Below are the code and all the weights of a small trained network. Each question names an input and a target symbol and asks about switching units off, where a switched-off unit gives its printed mean instead of its output.

import numpy as np


def w(rows, s, z=0):
    codes = np.array(rows[::2]) - 128.0
    scale = np.full(codes.shape[1], s)
    scale[-1] = z or s
    return codes * scale


def f(y):
    return y / 2 * (1 + np.tanh(0.7978845608 * (y + 0.044715 * y**3)))


def softmax(a):
    e = np.exp(a - a.max(-1, keepdims=True))
    return e / e.sum(-1, keepdims=True)


def log_softmax(a):
    a = a - a.max(-1, keepdims=True)
    return a - np.log(np.exp(a).sum(-1, keepdims=True))


def net(x, mask):
    ids = ['αδξσψω'.index(c) for c in x.split()]
    T = len(ids)
    res = E[ids] + P[:T]
    u = 0
    for l in range(2):
        q, k, v = (res @ M[l].T for M in (Q, K, V))
        z = softmax(np.where(np.tri(T) > 0, q @ k.T / 4**0.5, -1e9)) @ v
        res = res + np.where(mask[u], z, O[l][:, -1]) @ O[l][:, :-1]
        u += 1
        y = f(res @ A[l][:, :-1].T + A[l][:, -1])
        res = res + np.where(mask[u : u + 16], y, B[l][:, -1]) @ B[l][:, :-1]
        u += 16
    return log_softmax(res[-1] @ U[:, :-1].T + U[:, -1])


Q, K, V, O, A, B = {}, {}, {}, {}, {}, {}
E = w([
[157,171,35],'α',
[128,98,25],'δ',
[160,35,112],'ξ',
[8,89,49],'σ',
[94,192,9],'ψ',
[125,228,153],'ω',
],0.014)
P = w([
[117,179,254],'0',
[124,169,232],'1',
[125,155,216],'2',
[127,143,203],'3',
[127,127,186],'4',
[127,117,179],'5',
[126,111,168],'6',
[127,103,157],'7',
[120,98,151],'8',
[121,99,146],'9',
[121,100,139],'10',
[120,96,135],'11',
[117,98,128],'12',
],0.0065)
Q[0] = w([
[146,80,199],'L0H1',
[104,248,80],'L0H1',
[106,174,137],'L0H1',
[128,121,135],'L0H1',
],0.014)
K[0] = w([
[198,182,127],'L0H1',
[2,129,91],'L0H1',
[71,158,137],'L0H1',
[136,133,133],'L0H1',
],0.013)
V[0] = w([
[124,52,134],'L0H1',
[10,2,186],'L0H1',
[32,239,149],'L0H1',
[100,99,136],'L0H1',
],0.0051)
O[0] = w([
[142,88,172,159],'L0H1',
[140,5,132,251],'L0H1',
[95,150,2,159],'L0H1',
[132,100,133,161],'L0H1',
],0.0084,0.0027)
A[0] = w([
[57,220,241,139],'L0N1',
[59,158,176,71],'L0N2',
[158,134,124,104],'L0N3',
[213,92,173,46],'L0N4',
[101,207,185,3],'L0N5',
[225,162,103,59],'L0N6',
[121,101,106,86],'L0N7',
[106,133,184,91],'L0N8',
[122,99,100,65],'L0N9',
[156,155,181,101],'L0N10',
[224,249,173,112],'L0N11',
[122,152,127,95],'L0N12',
[152,158,138,126],'L0N13',
[17,179,198,75],'L0N14',
[142,129,118,108],'L0N15',
[150,126,109,85],'L0N16',
],0.013,0.0041)
B[0] = w([
[2,236,119,226],'L0N1',
[179,74,74,121],'L0N2',
[119,104,92,102],'L0N3',
[29,156,127,246],'L0N4',
[78,157,204,172],'L0N5',
[116,34,108,121],'L0N6',
[89,152,178,220],'L0N7',
[100,83,116,93],'L0N8',
[84,153,176,219],'L0N9',
[112,101,162,109],'L0N10',
[6,7,87,255],'L0N11',
[139,156,90,103],'L0N12',
[136,116,122,106],'L0N13',
[223,85,31,200],'L0N14',
[117,130,114,120],'L0N15',
[105,129,108,121],'L0N16',
],0.018,0.002)
Q[1] = w([
[159,146,152],'L1H1',
[74,94,63],'L1H1',
[9,114,135],'L1H1',
[145,126,112],'L1H1',
],0.011)
K[1] = w([
[102,117,129],'L1H1',
[189,163,108],'L1H1',
[135,246,98],'L1H1',
[131,109,130],'L1H1',
],0.011)
V[1] = w([
[93,125,130],'L1H1',
[101,169,114],'L1H1',
[84,254,199],'L1H1',
[155,78,84],'L1H1',
],0.0054)
O[1] = w([
[46,86,152,239],'L1H1',
[113,153,194,252],'L1H1',
[168,255,191,124],'L1H1',
[126,82,112,134],'L1H1',
],0.0047,0.0023)
A[1] = w([
[133,71,130,142],'L1N1',
[127,91,121,147],'L1N2',
[188,57,99,171],'L1N3',
[179,230,161,171],'L1N4',
[103,135,130,137],'L1N5',
[185,68,208,231],'L1N6',
[150,120,111,129],'L1N7',
[164,79,55,141],'L1N8',
[225,111,206,80],'L1N9',
[107,89,109,80],'L1N10',
[183,121,122,65],'L1N11',
[245,160,101,75],'L1N12',
[208,163,106,70],'L1N13',
[214,145,134,92],'L1N14',
[247,137,53,2],'L1N15',
[223,91,114,165],'L1N16',
],0.013,0.0056)
B[1] = w([
[164,140,112,193],'L1N1',
[138,148,125,194],'L1N2',
[95,142,192,194],'L1N3',
[3,133,183,147],'L1N4',
[168,125,130,247],'L1N5',
[151,4,152,192],'L1N6',
[77,137,178,122],'L1N7',
[158,173,87,230],'L1N8',
[157,107,184,117],'L1N9',
[138,164,180,252],'L1N10',
[174,141,95,107],'L1N11',
[202,47,58,129],'L1N12',
[156,101,57,120],'L1N13',
[233,113,58,118],'L1N14',
[129,10,141,132],'L1N15',
[242,144,101,146],'L1N16',
],0.027,0.0043)
U = w([
[168,203,211,165],'α',
[156,109,76,28],'δ',
[126,93,232,176],'ξ',
[105,137,132,147],'σ',
[53,123,2,248],'ψ',
[31,160,127,2],'ω',
],0.0069,0.0025)

Each question gives the input, a string of symbols that net reads in full, and the target symbol t.
The units are the heads (4 rows each of Q, K, V and O) and the neurons (one row each of A and B). Each row of codes is followed by its name. A weight is (code - 128) times the scale printed after its matrix; where a second scale follows, it is the last column's (O, A, B and U).
mask holds one flag per unit, layer by layer, with each layer's heads first. A switched-off unit (its flag False) gives its mean, the last column of its rows in O or B, instead of its output. The means were averaged over made-up inputs and are rounded, as every weight is.
A unit's drop is (log p(t) with every unit on - log p(t) with that unit switched off) / (log p(t) with every unit on - log p(t) with every unit switched off).
The circuit of an input: a set's keep is (log p(t) with only the set's units on - log p(t) with every unit switched off) / (log p(t) with every unit on - log p(t) with every unit switched off). Starting from the 12 units with the biggest drops (on a tie, the unit counted first), units are removed one at a time, each time the one whose removal leaves the highest keep (on an exact tie, the one counted first), for as long as the keep stays at least 0.8.
units of the circuit, in order: the units of the circuit, biggest drop first
unit that matters most: the unit with the biggest drop
k most important neurons: the k neurons with the biggest drops, biggest first
top k neurons in layer l: the k neurons of layer l with the biggest drops, biggest first
drop of u: that unit's drop, to one decimal
input δ ψ α ξ σ α ω ω ξ δ δ σ ω, target ω: units of the circuit, in order : [L0N1]
input δ ξ ω δ ω ω ψ ω δ δ, target ω: top 4 neurons in layer 0 : [L0N14 L0N2 L0N6 L0N8]
input δ δ ψ ξ σ δ ψ ω α, target δ: units of the circuit, in order : [L0N11 L0N4 L0N1 L1N12]
input δ δ σ ξ α δ ξ σ, target ξ: units of the circuit, in order : [L0H1 L0N1 L0N4]
input ξ σ σ ξ ξ ξ δ, target ξ: units of the circuit, in order : [L0H1 L0N1 L1N6]
input ω δ α, target α: 4 most important neurons : [L0N11 L1N10 L0N6 L0N1]
input σ ψ ψ ω ξ δ δ σ ξ ξ ξ δ, target ξ: units of the circuit, in order : [L0H1 L0N1 L0N4 L1N6]
input α ψ ψ, target ψ: top 2 neurons in layer 1 : [L1N8 L1N3]
input α σ ξ ψ, target ω: units of the circuit, in order : [L1N4 L0N11]
input δ δ δ, target δ: top 3 neurons in layer 0 : [L0N1 L0N4 L0N11]
input δ α σ δ δ ξ δ ξ ξ ξ δ σ, target ξ: top 2 neurons in layer 1 : [L1N6 L1N3]
input α δ δ α δ, target α: 4 most important neurons : [L0N4 L0N1 L0N6 L0N11]
input α δ δ δ ψ α δ, target α: top 4 neurons in layer 0 : [L0N1 L0N4 L0N6 L0N11]
input ψ ω σ α α, target δ: units of the circuit, in order : [L0N11 L0H1 L0N4 L1N12]
input δ δ σ ψ ω, target ψ: 2 most important neurons : [L0N11 L0N1]
input ω ω δ, target ω: top 3 neurons in layer 0 : [L0N14 L0N2 L0N5]
input ξ ξ ξ α α ξ ω ξ ω, target ω: 2 most important neurons : [L0N1 L1N10]
input ω σ ξ ψ, target ω: 4 most important neurons : [L0N14 L1N4 L0N6 L0N2]
input ξ α σ, target α: unit that matters most : L0N14
input ξ δ σ, target α: most important neuron : [L0N1]
input σ α α ξ ξ α ξ σ α, target α: top 2 neurons in layer 1 : [L1N3 L1N16]
input ψ σ δ ξ ψ ξ ω ω, target ψ: drop of L0N11 : 1.1
input ψ δ α ψ, target ψ: drop of L1N3 : 0.1
